Below is a small trained network, with its code and all its weights. Each question gives an input and a class and asks what happens when units are switched off, that is, made to give their printed mean instead of their output.

import numpy as np


def w(rows, s, z=0):
    codes = np.array(rows[::2]) - 128.0
    scale = np.full(codes.shape[1], s)
    scale[-1] = z or s
    return codes * scale


def norm(h):
    return h / np.sqrt((h * h).mean(-1, keepdims=True) + 1e-5)


def f(y):
    return np.maximum(y, 0)


def log_softmax(a):
    a = a - a.max(-1, keepdims=True)
    return a - np.log(np.exp(a).sum(-1, keepdims=True))


def net(x, mask):
    res = np.array(x, float).reshape(1, 7) / 4 @ E
    u = 0
    for l in range(3):
        y = f(norm(res) @ A[l][:, :-1].T + A[l][:, -1])
        res = res + np.where(mask[u : u + 12], y, B[l][:, -1]) @ B[l][:, :-1]
        u += 12
    return log_softmax(norm(res)[-1] @ U[:, :-1].T + U[:, -1])


A, B = {}, {}
E = w([
[104,158,255,91,99],'x0',
[106,141,134,159,138],'x1',
[104,143,136,161,147],'x2',
[175,248,76,121,131],'x3',
[129,128,129,127,127],'x4',
[124,130,130,131,134],'x5',
[237,130,181,181,156],'x6',
],0.0054)
A[0] = w([
[170,46,104,184,133,179],'0.n0',
[123,131,40,140,132,41],'0.n1',
[253,174,143,167,159,3],'0.n2',
[62,193,162,170,158,204],'0.n3',
[132,183,149,131,69,92],'0.n4',
[177,93,125,8,164,226],'0.n5',
[98,117,134,224,74,147],'0.n6',
[152,148,109,144,21,177],'0.n7',
[130,190,26,84,187,159],'0.n8',
[103,57,150,136,140,68],'0.n9',
[96,173,116,225,178,249],'0.n10',
[45,16,102,117,117,87],'0.n11',
],0.0062,0.0022)
B[0] = w([
[157,67,84,109,217,234],'0.n0',
[79,96,162,152,106,185],'0.n1',
[132,132,78,96,254,227],'0.n2',
[180,97,98,64,96,210],'0.n3',
[154,146,160,78,224,168],'0.n4',
[107,142,122,172,141,204],'0.n5',
[111,115,140,114,209,179],'0.n6',
[98,113,90,154,193,172],'0.n7',
[71,136,94,229,52,242],'0.n8',
[144,202,101,143,122,190],'0.n9',
[163,96,89,96,99,239],'0.n10',
[108,94,56,90,253,254],'0.n11',
],0.0055,0.0037)
A[1] = w([
[141,108,161,109,122,187],'1.n0',
[67,210,132,48,109,29],'1.n1',
[68,152,109,105,173,247],'1.n2',
[255,187,135,205,111,149],'1.n3',
[164,92,159,123,153,142],'1.n4',
[123,194,137,143,166,216],'1.n5',
[49,19,144,79,121,81],'1.n6',
[193,87,156,156,141,72],'1.n7',
[44,125,144,102,84,231],'1.n8',
[100,249,72,79,89,89],'1.n9',
[142,95,162,81,213,227],'1.n10',
[62,88,86,154,72,219],'1.n11',
],0.0078,0.0014)
B[1] = w([
[120,229,72,165,94,156],'1.n0',
[91,59,94,99,107,170],'1.n1',
[173,114,152,125,63,205],'1.n2',
[13,193,98,79,160,192],'1.n3',
[96,128,139,175,98,179],'1.n4',
[93,101,140,72,146,171],'1.n5',
[164,255,138,127,212,220],'1.n6',
[152,69,177,168,102,170],'1.n7',
[184,120,136,114,221,179],'1.n8',
[184,35,184,127,77,186],'1.n9',
[132,170,122,138,67,253],'1.n10',
[180,195,113,136,43,193],'1.n11',
],0.0062)
A[2] = w([
[154,25,155,173,154,27],'2.n0',
[145,82,44,255,175,143],'2.n1',
[170,94,141,70,207,147],'2.n2',
[113,163,178,190,127,22],'2.n3',
[122,38,66,166,109,155],'2.n4',
[145,112,156,172,139,180],'2.n5',
[125,201,61,147,132,131],'2.n6',
[108,127,154,182,220,255],'2.n7',
[104,230,102,51,129,159],'2.n8',
[121,29,171,79,68,122],'2.n9',
[236,120,26,140,137,152],'2.n10',
[162,131,233,154,106,40],'2.n11',
],0.0089,0.0018)
B[2] = w([
[179,129,163,175,123,158],'2.n0',
[138,122,174,105,153,255],'2.n1',
[106,139,132,156,71,198],'2.n2',
[105,100,111,118,105,154],'2.n3',
[132,204,178,109,102,195],'2.n4',
[146,87,108,158,59,153],'2.n5',
[107,69,104,108,116,209],'2.n6',
[136,137,100,104,95,213],'2.n7',
[146,146,176,147,133,229],'2.n8',
[128,67,121,100,187,154],'2.n9',
[100,118,126,150,151,250],'2.n10',
[72,104,1,146,96,166],'2.n11',
],0.009,0.0076)
U = w([
[82,101,46,112,250,179],'0',
[102,97,63,177,20,245],'1',
[142,240,220,87,117,120],'2',
[164,1,171,14,108,2],'3',
[239,61,221,198,163,13],'4',
],0.017,0.0024)

Each question gives the input, the list of numbers given to net, and the class t.
The units are the neurons (one row each of A and B). Each row of codes is followed by its name. A weight is (code - 128) times the scale printed after its matrix; where a second scale follows, it is the last column's (A, B and U).
mask holds one flag per neuron, layer by layer. A switched-off neuron (its flag False) gives its mean, the last column of its row in B, instead of its output. The means were averaged over made-up inputs and are rounded, as every weight is.
A unit's drop is (log p(t) with every unit on - log p(t) with that unit switched off) / (log p(t) with every unit on - log p(t) with every unit switched off).
The circuit of an input: a set's keep is (log p(t) with only the set's units on - log p(t) with every unit switched off) / (log p(t) with every unit on - log p(t) with every unit switched off). Starting from the 12 units with the biggest drops (on a tie, the unit counted first), units are removed one at a time, each time the one whose removal leaves the highest keep (on an exact tie, the one counted first), for as long as the keep stays at least 0.8.
circuit, biggest first: the units of the circuit, biggest drop first
k most important neurons: the k neurons with the biggest drops, biggest first
k most important neurons of layer l: the k neurons of layer l with the biggest drops, biggest first
drop of u: that unit's drop, to one decimal
input [-1,2,-7,-7,2,7,0], class 0: circuit, biggest first : (1.n6)
input [3,-1,-3,-7,8,3,0], class 2: 2 most important neurons of layer 1 : (1.n6; 1.n9)
input [8,-2,-7,1,-2,8,0], class 3: circuit, biggest first : (1.n1; 2.n9)
input [0,-3,8,6,-2,-3,-6], class 1: 2 most important neurons : (0.n8; 1.n11)
input [2,-1,-7,-8,2,1,-8], class 2: circuit, biggest first : (1.n6; 2.n8)
input [0,-6,-2,1,6,-7,1], class 0: 2 most important neurons of layer 1 : (1.n9; 1.n7)
input [-3,4,-8,-8,-2,5,0], class 0: 4 most important neurons : (0.n11; 1.n6; 1.n9; 2.n8)
input [-1,-7,-7,3,2,4,0], class 1: 3 most important neurons : (0.n8; 0.n11; 1.n11)
input [2,-3,-5,6,-3,-8,-7], class 3: 2 most important neurons : (1.n9; 2.n9)
input [-6,-8,-3,1,5,-4,7], class 0: 3 most important neurons : (1.n3; 1.n9; 0.n2)
input [7,1,2,1,2,-3,-4], class 3: 2 most important neurons : (1.n1; 1.n9)
input [-7,0,6,1,-2,5,8], class 0: 3 most important neurons of layer 2 : (2.n8; 2.n10; 2.n7)
input [1,7,-3,4,7,2,0], class 3: 4 most important neurons : (1.n6; 1.n9; 2.n9; 0.n0)
input [2,3,-8,1,8,0,6], class 2: circuit, biggest first : (1.n3)
input [3,6,-4,1,7,7,0], class 3: 2 most important neurons : (1.n6; 0.n0)
input [-2,7,-8,1,-5,-4,8], class 0: 3 most important neurons : (1.n3; 1.n9; 2.n8)
input [-1,-8,6,7,-4,-6,-5], class 1: 2 most important neurons : (0.n8; 1.n11)
input [-1,7,0,-5,5,-5,-6], class 0: 2 most important neurons : (0.n11; 2.n4)
input [7,-8,-7,-5,-1,6,-5], class 2: drop of 1.n6 : 0.8
input [5,2,-6,-3,7,4,-8], class 2: drop of 1.n6 : 2.5
input [1,6,7,4,2,0,-7], class 3: most important neuron : (1.n9)
input [7,-8,1,8,1,8,-2], class 3: drop of 1.n9 : 0.4
input [-4,-1,6,5,-6,0,8], class 0: drop of 1.n1 : 0.0
